Here is a tiny trained network, its code and every weight. The questions are about switching its units off for an input and a class, where a switched-off unit gives its printed mean instead of its output.

import numpy as np


def w(rows, s, z=0):
    codes = np.array(rows[::2]) - 128.0
    scale = np.full(codes.shape[1], s)
    scale[-1] = z or s
    return codes * scale


def f(y):
    return np.maximum(y, 0)


def log_softmax(a):
    a = a - a.max(-1, keepdims=True)
    return a - np.log(np.exp(a).sum(-1, keepdims=True))


def net(x, mask):
    res = np.array(x, float).reshape(1, 4) / 4 @ E
    y = f(res @ A[0][:, :-1].T + A[0][:, -1])
    res = res + np.where(mask, y, B[0][:, -1]) @ B[0][:, :-1]
    return log_softmax(res[-1] @ U[:, :-1].T + U[:, -1])


A, B = {}, {}
E = w([
[191,210,179,203,76,9,156,109,205],'x0',
[201,113,56,187,42,169,221,207,25],'x1',
[115,94,212,68,82,148,167,84,108],'x2',
[157,74,146,117,17,171,92,9,71],'x3',
],0.011)
A[0] = w([
[154,160,148,167,63,50,166,123,164,163],'n0',
[189,191,40,170,142,126,120,146,156,218],'n1',
[104,187,149,143,172,119,106,184,209,200],'n2',
[105,93,98,158,123,197,137,51,11,235],'n3',
[67,117,185,96,220,127,115,127,135,170],'n4',
[143,192,149,132,174,80,185,144,148,253],'n5',
[62,193,120,92,204,98,79,161,166,187],'n6',
[133,124,184,135,79,123,176,72,65,111],'n7',
[109,218,83,84,152,75,99,159,168,174],'n8',
[107,99,103,157,136,185,239,208,59,158],'n9',
[65,34,142,122,71,231,85,114,87,210],'n10',
[186,141,165,67,82,114,122,84,171,255],'n11',
[92,137,165,150,204,96,142,159,149,129],'n12',
[175,231,70,231,127,71,143,215,145,152],'n13',
],0.012,0.0038)
B[0] = w([
[123,76,152,164,112,147,163,163,137,195],'n0',
[89,119,173,138,142,180,61,138,163,189],'n1',
[115,111,189,20,169,87,101,180,91,211],'n2',
[244,117,78,63,79,102,103,178,99,236],'n3',
[128,148,45,130,180,150,79,76,115,211],'n4',
[170,83,131,194,43,131,148,173,114,195],'n5',
[87,116,158,81,213,73,70,112,119,221],'n6',
[96,201,187,130,122,92,152,152,187,185],'n7',
[99,57,168,95,131,78,122,176,118,197],'n8',
[192,107,62,51,52,66,226,189,52,218],'n9',
[160,156,101,81,88,139,20,130,114,253],'n10',
[94,54,177,155,114,97,128,165,134,184],'n11',
[163,113,88,75,79,117,138,188,77,188],'n12',
[132,169,135,131,95,204,70,165,205,231],'n13',
],0.011,0.023)
U = w([
[84,146,116,85,225,70,114,98,104,31],'0',
[148,148,168,93,94,68,105,166,133,132],'1',
[96,186,144,126,174,170,9,130,194,182],'2',
[173,93,70,106,72,152,164,181,61,250],'3',
[146,185,161,186,76,86,233,142,177,2],'4',
],0.012,0.0048)

Each question gives the input, the list of numbers given to net, and the class t.
The units are the neurons (one row each of A and B). Each row of codes is followed by its name. A weight is (code - 128) times the scale printed after its matrix; where a second scale follows, it is the last column's (A, B and U).
mask holds one flag per neuron, in row order. A switched-off neuron (its flag False) gives its mean, the last column of its row in B, instead of its output. The means were averaged over made-up inputs and are rounded, as every weight is.
A unit's drop is (log p(t) with every unit on - log p(t) with that unit switched off) / (log p(t) with every unit on - log p(t) with every unit switched off).
The circuit of an input: a set's keep is (log p(t) with only the set's units on - log p(t) with every unit switched off) / (log p(t) with every unit on - log p(t) with every unit switched off). Starting from the 12 units with the biggest drops (on a tie, the unit counted first), units are removed one at a time, each time the one whose removal leaves the highest keep (on an exact tie, the one counted first), for as long as the keep stays at least 0.8.
circuit, biggest first: the units of the circuit, biggest drop first
k most important neurons: the k neurons with the biggest drops, biggest first
drop of u: that unit's drop, to one decimal
input [7,8,-8,4], class 2: circuit, biggest first => (n13)
input [1,1,-2,-1], class 2: circuit, biggest first => (n9 n3)
input [1,-5,-6,1], class 0: 2 most important neurons => (n10 n13)
input [-8,-8,2,-2], class 0: 2 most important neurons => (n13 n6)
input [-2,2,3,8], class 1: 2 most important neurons => (n7 n9)
input [3,5,-8,-6], class 2: 2 most important neurons => (n13 n1)
input [7,6,-4,4], class 4: 2 most important neurons => (n10 n0)
input [5,0,-7,-5], class 2: 3 most important neurons => (n13 n1 n9)
input [-4,1,7,7], class 1: 3 most important neurons => (n7 n10 n9)
input [1,-7,-4,6], class 0: 3 most important neurons => (n13 n1 n10)
input [-2,1,3,5], class 1: drop of n7 => 2.3
input [7,-1,4,7], class 4: drop of n7 => 0.0
input [-7,-7,-4,6], class 2: drop of n9 => 0.3
input [-7,-5,-2,2], class 2: drop of n9 => 0.1
input [-8,-1,-8,-8], class 0: circuit, biggest first => (n6)
